Below are the code and all the weights of a small trained network. Each question names an input and a target symbol and asks about switching units off, where a switched-off unit gives its printed mean instead of its output.

import numpy as np


def w(rows, s, z=0):
    codes = np.array(rows[::2]) - 128.0
    scale = np.full(codes.shape[1], s)
    scale[-1] = z or s
    return codes * scale


def norm(h):
    return h / np.sqrt((h * h).mean(-1, keepdims=True) + 1e-5)


def f(y):
    return y / 2 * (1 + np.tanh(0.7978845608 * (y + 0.044715 * y**3)))


def softmax(a):
    e = np.exp(a - a.max(-1, keepdims=True))
    return e / e.sum(-1, keepdims=True)


def log_softmax(a):
    a = a - a.max(-1, keepdims=True)
    return a - np.log(np.exp(a).sum(-1, keepdims=True))


def net(x, mask):
    ids = ['ΘΣΨβγεζημπτφω'.index(c) for c in x.split()]
    T = len(ids)
    res = E[ids] + P[:T]
    q, k, v = (norm(res) @ M[0].T for M in (Q, K, V))
    z = softmax(np.where(np.tri(T) > 0, q @ k.T / 2**0.5, -1e9)) @ v
    res = res + np.where(mask[0], z, O[0][:, -1]) @ O[0][:, :-1]
    y = f(norm(res) @ A[0][:, :-1].T + A[0][:, -1])
    res = res + np.where(mask[1:17], y, B[0][:, -1]) @ B[0][:, :-1]
    return log_softmax(norm(res)[-1] @ U[:, :-1].T + U[:, -1])


Q, K, V, O, A, B = {}, {}, {}, {}, {}, {}
E = w([
[195,46,168,123,133],'Θ',
[193,91,117,97,100],'Σ',
[160,108,114,145,254],'Ψ',
[156,90,104,106,129],'β',
[168,118,129,103,127],'γ',
[164,127,133,98,148],'ε',
[124,66,100,228,161],'ζ',
[165,67,119,125,107],'η',
[169,109,106,95,120],'μ',
[145,112,103,157,195],'π',
[200,104,101,78,102],'τ',
[141,91,121,125,149],'φ',
[129,86,128,160,140],'ω',
],0.00094)
P = w([
[62,176,122,74,84],'0',
[121,251,254,141,82],'1',
[173,87,31,36,77],'2',
[119,235,255,164,97],'3',
[165,48,39,51,104],'4',
[120,230,247,178,109],'5',
[162,33,53,63,119],'6',
[125,224,236,182,117],'7',
[176,29,59,77,130],'8',
[126,223,229,188,129],'9',
[186,29,63,84,132],'10',
[125,222,220,195,135],'11',
[205,22,59,77,126],'12',
[123,233,241,184,120],'13',
],0.00097)
Q[0] = w([
[116,232,231,197,121],'head 0',
[139,53,2,71,120],'head 0',
],0.0086)
K[0] = w([
[5,186,117,26,5],'head 0',
[242,105,94,246,236],'head 0',
],0.0033)
V[0] = w([
[31,154,32,215,73],'head 0',
[157,22,198,157,6],'head 0',
],0.0023)
O[0] = w([
[251,135,77,171,98,2],'head 0',
[59,192,151,196,9,248],'head 0',
],0.0034,0.00089)
A[0] = w([
[117,229,66,53,73,215],'neuron 0',
[118,74,1,116,170,233],'neuron 1',
[205,122,212,178,151,72],'neuron 2',
[19,179,190,52,171,89],'neuron 3',
[115,192,223,120,41,106],'neuron 4',
[231,128,91,196,133,139],'neuron 5',
[196,148,134,136,203,149],'neuron 6',
[77,121,81,184,94,190],'neuron 7',
[174,100,189,98,207,143],'neuron 8',
[185,105,42,209,67,164],'neuron 9',
[35,157,165,78,105,41],'neuron 10',
[152,128,194,213,86,131],'neuron 11',
[10,162,189,169,135,228],'neuron 12',
[109,197,101,179,222,91],'neuron 13',
[171,95,88,87,201,2],'neuron 14',
[90,75,66,98,170,193],'neuron 15',
],0.0028,0.00043)
B[0] = w([
[35,109,166,170,236,148],'neuron 0',
[184,205,106,99,104,160],'neuron 1',
[80,141,92,61,156,179],'neuron 2',
[185,88,206,136,105,185],'neuron 3',
[147,119,35,161,138,253],'neuron 4',
[131,110,225,2,114,122],'neuron 5',
[88,76,147,137,86,130],'neuron 6',
[137,116,191,61,189,149],'neuron 7',
[68,101,111,206,129,166],'neuron 8',
[144,120,242,159,125,133],'neuron 9',
[161,44,154,88,114,180],'neuron 10',
[116,186,85,114,185,199],'neuron 11',
[188,98,69,88,84,227],'neuron 12',
[152,115,107,97,69,96],'neuron 13',
[158,143,120,214,114,116],'neuron 14',
[153,188,112,125,109,158],'neuron 15',
],0.0022,0.0013)
U = w([
[238,175,231,120,100,145],'Θ',
[58,32,156,176,209,99],'Σ',
[200,170,40,117,81,151],'Ψ',
[56,125,105,109,195,60],'β',
[10,147,169,167,29,136],'γ',
[121,235,126,183,93,138],'ε',
[206,74,26,128,190,140],'ζ',
[185,66,192,125,223,77],'η',
[139,2,128,83,45,254],'μ',
[114,200,112,117,176,134],'π',
[104,146,202,91,186,94],'τ',
[49,84,64,135,189,88],'φ',
[70,172,146,98,194,80],'ω',
],0.0085,0.0032)

Each question gives the input, a string of symbols that net reads in full, and the target symbol t.
The units are the heads (2 rows each of Q, K, V and O) and the neurons (one row each of A and B). Each row of codes is followed by its name. A weight is (code - 128) times the scale printed after its matrix; where a second scale follows, it is the last column's (O, A, B and U).
mask holds one flag per unit, heads first, then neurons. A switched-off unit (its flag False) gives its mean, the last column of its rows in O or B, instead of its output. The means were averaged over made-up inputs and are rounded, as every weight is.
A unit's drop is (log p(t) with every unit on - log p(t) with that unit switched off) / (log p(t) with every unit on - log p(t) with every unit switched off).
The circuit of an input: a set's keep is (log p(t) with only the set's units on - log p(t) with every unit switched off) / (log p(t) with every unit on - log p(t) with every unit switched off). Starting from the 12 units with the biggest drops (on a tie, the unit counted first), units are removed one at a time, each time the one whose removal leaves the highest keep (on an exact tie, the one counted first), for as long as the keep stays at least 0.8.
units of the circuit, in order: the units of the circuit, biggest drop first
unit that matters most: the unit with the biggest drop
top k neurons: the k neurons with the biggest drops, biggest first
drop of u: that unit's drop, to one decimal
input ω μ μ ζ π γ γ ζ Θ Σ Σ μ η ω, target Θ: units of the circuit, in order -> [head 0; neuron 5]
input Σ β ω ω, target Ψ: top 2 neurons -> [neuron 12; neuron 4]
input ε ω γ ζ η Ψ, target Σ: units of the circuit, in order -> [head 0; neuron 8; neuron 6]
input τ Ψ μ Θ η γ Θ φ ε Θ, target ζ: top 4 neurons -> [neuron 4; neuron 12; neuron 0; neuron 11]
input η ζ μ, target Θ: top 2 neurons -> [neuron 9; neuron 2]
input Ψ Ψ τ φ φ ω β μ Θ ζ τ, target Θ: unit that matters most -> neuron 4
input Θ ε ε Σ η β Ψ ζ π η ε γ ω, target Ψ: units of the circuit, in order -> [neuron 1; neuron 15]
input ω γ ζ Θ Ψ ω β φ, target Θ: top 2 neurons -> [neuron 5; neuron 9]
input ε ε π τ β Θ γ Θ η β, target Σ: units of the circuit, in order -> [head 0; neuron 8]
input φ π Ψ μ φ Ψ ω, target ζ: units of the circuit, in order -> [head 0; neuron 1; neuron 14]
input Ψ Ψ Θ γ ε Θ ε Θ ω ε ε π η Θ, target μ: top 3 neurons -> [neuron 12; neuron 0; neuron 3]
input π η Θ Ψ, target η: top 3 neurons -> [neuron 5; neuron 4; neuron 6]
input φ η ζ ε ε π ε, target Ψ: top 2 neurons -> [neuron 1; neuron 3]
input Ψ Θ ζ ω μ ω, target μ: unit that matters most -> neuron 12
input ω ε π η Θ ω Σ η ε Θ ω ε, target Θ: top 2 neurons -> [neuron 5; neuron 9]
input Ψ Θ η γ μ ω Θ Θ, target μ: top 2 neurons -> [neuron 12; neuron 3]
input Θ Θ ζ η β η β, target Θ: top 3 neurons -> [neuron 9; neuron 1; neuron 2]
input η ε β Θ, target ε: drop of neuron 1 -> 0.1
input Θ Θ Σ τ Ψ ζ π τ, target γ: drop of neuron 1 -> 0.1
input π Θ γ μ φ ε φ Θ β η η Θ Θ γ, target η: unit that matters most -> head 0
input π π π π τ π ε β ε γ η ζ Θ ε, target η: drop of head 0 -> 1.2
input Σ Θ γ β Ψ φ Σ Θ, target Ψ: top 2 neurons -> [neuron 4; neuron 12]
input ε β β ω Σ μ η τ ω π ε, target Ψ: top 2 neurons -> [neuron 1; neuron 15]
